Below is a small trained network, with its code and all its weights. Each question gives an input and a class and asks what happens when units are switched off, that is, made to give their printed mean instead of their output.

import numpy as np


def w(rows, s, z=0):
    codes = np.array(rows[::2]) - 128.0
    scale = np.full(codes.shape[1], s)
    scale[-1] = z or s
    return codes * scale


def norm(h):
    return h / np.sqrt((h * h).mean(-1, keepdims=True) + 1e-5)


def f(y):
    return y / 2 * (1 + np.tanh(0.7978845608 * (y + 0.044715 * y**3)))


def log_softmax(a):
    a = a - a.max(-1, keepdims=True)
    return a - np.log(np.exp(a).sum(-1, keepdims=True))


def net(x, mask):
    res = np.array(x, float).reshape(1, 7) / 4 @ E
    u = 0
    for l in range(2):
        y = f(norm(res) @ A[l][:, :-1].T + A[l][:, -1])
        res = res + np.where(mask[u : u + 11], y, B[l][:, -1]) @ B[l][:, :-1]
        u += 11
    return log_softmax(norm(res)[-1] @ U[:, :-1].T + U[:, -1])


A, B = {}, {}
E = w([
[93,72,169,112,151,52,47,85,194,137],'x0',
[9,143,134,134,140,229,59,124,211,119],'x1',
[49,108,39,188,94,116,197,87,211,186],'x2',
[125,44,38,205,1,106,122,182,77,77],'x3',
[34,222,162,158,88,58,189,147,150,99],'x4',
[140,83,85,185,189,125,249,158,172,135],'x5',
[88,109,191,170,134,151,50,167,172,254],'x6',
],0.0067)
A[0] = w([
[81,28,125,129,95,122,126,147,125,111,93],'0.n1',
[127,197,142,107,43,195,190,87,66,86,68],'0.n2',
[104,87,105,205,92,187,129,186,78,105,106],'0.n3',
[120,201,127,94,129,81,185,122,78,147,76],'0.n4',
[175,55,103,103,161,171,136,126,49,122,20],'0.n5',
[151,174,75,164,43,60,174,128,55,129,24],'0.n6',
[233,79,96,105,154,150,125,132,33,123,5],'0.n7',
[121,157,72,129,133,121,148,97,176,12,47],'0.n8',
[110,98,87,136,143,149,221,129,142,121,21],'0.n9',
[138,137,190,68,93,95,2,158,96,137,199],'0.n10',
[70,154,32,127,88,176,98,158,114,132,82],'0.n11',
],0.009,0.0031)
B[0] = w([
[84,63,175,197,162,64,130,68,117,121,182],'0.n1',
[116,116,165,162,33,222,130,151,159,104,199],'0.n2',
[59,178,166,217,83,123,107,127,143,93,213],'0.n3',
[84,96,224,107,105,91,173,146,142,174,179],'0.n4',
[134,126,113,74,73,79,134,118,86,160,196],'0.n5',
[165,113,174,137,215,238,92,51,140,154,216],'0.n6',
[239,97,58,88,127,74,154,176,93,151,234],'0.n7',
[90,148,180,84,46,1,149,133,125,64,186],'0.n8',
[139,159,162,56,80,91,56,150,68,119,176],'0.n9',
[112,204,178,56,129,104,68,137,28,185,255],'0.n10',
[142,110,94,200,97,135,74,16,133,168,191],'0.n11',
],0.0076,0.006)
A[1] = w([
[158,144,91,112,125,132,77,131,95,16,60],'1.n1',
[89,194,136,116,105,111,145,68,86,131,254],'1.n2',
[163,78,154,106,181,166,175,129,213,140,45],'1.n3',
[142,62,156,139,150,43,74,84,152,153,154],'1.n4',
[84,81,52,187,132,40,57,112,169,92,136],'1.n5',
[101,102,140,116,227,141,78,140,185,141,50],'1.n6',
[140,98,39,144,141,171,178,134,148,126,23],'1.n7',
[254,125,82,69,100,126,109,156,96,81,123],'1.n8',
[226,73,106,94,130,86,101,119,52,141,109],'1.n9',
[145,213,148,106,113,82,129,82,116,105,137],'1.n10',
[127,80,120,224,141,100,131,203,97,159,181],'1.n11',
],0.0096,0.002)
B[1] = w([
[91,148,143,101,93,90,164,143,176,110,161],'1.n1',
[146,55,138,132,137,112,106,165,101,103,214],'1.n2',
[124,154,72,119,185,124,178,117,153,162,148],'1.n3',
[156,106,111,142,117,215,139,136,160,151,225],'1.n4',
[148,100,147,190,90,135,199,107,153,117,221],'1.n5',
[173,151,51,142,163,214,146,117,102,88,164],'1.n6',
[123,120,176,107,152,83,77,157,69,112,134],'1.n7',
[180,195,168,92,120,65,224,103,120,165,235],'1.n8',
[161,176,142,117,111,102,124,51,193,254,254],'1.n9',
[117,66,121,115,124,129,111,176,126,95,197],'1.n10',
[112,120,181,174,58,128,173,105,143,99,182],'1.n11',
],0.012,0.0076)
U = w([
[173,183,150,69,115,50,137,101,137,195,153],'0',
[130,121,129,128,169,219,1,106,138,153,131],'1',
[121,152,35,122,214,188,145,92,186,125,106],'2',
[148,136,48,168,149,78,80,146,117,97,5],'3',
[123,84,122,222,42,150,152,76,183,113,152],'4',
[79,129,167,78,91,55,106,171,91,48,141],'5',
],0.016,0.012)

Each question gives the input, the list of numbers given to net, and the class t.
The units are the neurons (one row each of A and B). Each row of codes is followed by its name. A weight is (code - 128) times the scale printed after its matrix; where a second scale follows, it is the last column's (A, B and U).
mask holds one flag per neuron, layer by layer. A switched-off neuron (its flag False) gives its mean, the last column of its row in B, instead of its output. The means were averaged over made-up inputs and are rounded, as every weight is.
A unit's drop is (log p(t) with every unit on - log p(t) with that unit switched off) / (log p(t) with every unit on - log p(t) with every unit switched off).
The circuit of an input: a set's keep is (log p(t) with only the set's units on - log p(t) with every unit switched off) / (log p(t) with every unit on - log p(t) with every unit switched off). Starting from the 12 units with the biggest drops (on a tie, the unit counted first), units are removed one at a time, each time the one whose removal leaves the highest keep (on an exact tie, the one counted first), for as long as the keep stays at least 0.8.
circuit, biggest first: the units of the circuit, biggest drop first
unit that matters most: the unit with the biggest drop
top k neurons: the k neurons with the biggest drops, biggest first
k most important neurons of layer l: the k neurons of layer l with the biggest drops, biggest first
drop when u is switched off: that unit's drop, to one decimal
input [-4,5,-8,-3,6,2,3], class 1: circuit, biggest first : 1.n8
input [3,-4,-7,-4,3,-8,3], class 5: circuit, biggest first : 0.n7, 1.n10, 1.n8
input [-1,-6,8,-4,-3,-5,7], class 1: circuit, biggest first : 1.n8, 0.n7, 1.n5, 1.n9
input [1,8,2,-8,6,-3,1], class 2: circuit, biggest first : 1.n6, 0.n8
input [-8,2,4,1,-5,-7,7], class 1: circuit, biggest first : 1.n5, 1.n8
input [-7,6,-5,-7,3,-7,7], class 1: top 2 neurons : 1.n8, 0.n8
input [-7,6,0,-8,-4,0,8], class 2: 2 most important neurons of layer 1 : 1.n6, 1.n3
input [8,6,-4,-8,5,3,1], class 1: 2 most important neurons of layer 1 : 1.n8, 1.n5
input [7,-3,5,-4,-2,-2,0], class 1: top 2 neurons : 1.n8, 1.n4
input [3,6,-5,4,6,-5,1], class 5: 2 most important neurons of layer 0 : 0.n6, 0.n10
input [-1,1,3,1,-7,-3,5], class 1: 3 most important neurons of layer 0 : 0.n10, 0.n7, 0.n8
input [7,-8,7,-6,0,-7,2], class 1: top 2 neurons : 1.n8, 0.n7
input [-1,5,-8,-3,6,4,3], class 1: 2 most important neurons of layer 1 : 1.n8, 1.n6
input [1,1,-2,1,8,-8,8], class 5: circuit, biggest first : 1.n9
input [0,2,-2,5,1,-5,-3], class 5: top 2 neurons : 0.n10, 1.n9
input [-8,7,-4,-5,2,6,1], class 2: top 2 neurons : 0.n10, 1.n3
input [6,6,-6,-8,7,3,2], class 1: drop when 1.n8 is switched off : 0.1
input [-2,2,-8,7,-4,2,3], class 0: drop when 0.n7 is switched off : 0.2
input [1,-7,2,-5,7,1,-5], class 5: drop when 1.n9 is switched off : 0.3
input [5,-8,-3,-7,8,1,-3], class 5: unit that matters most : 1.n9
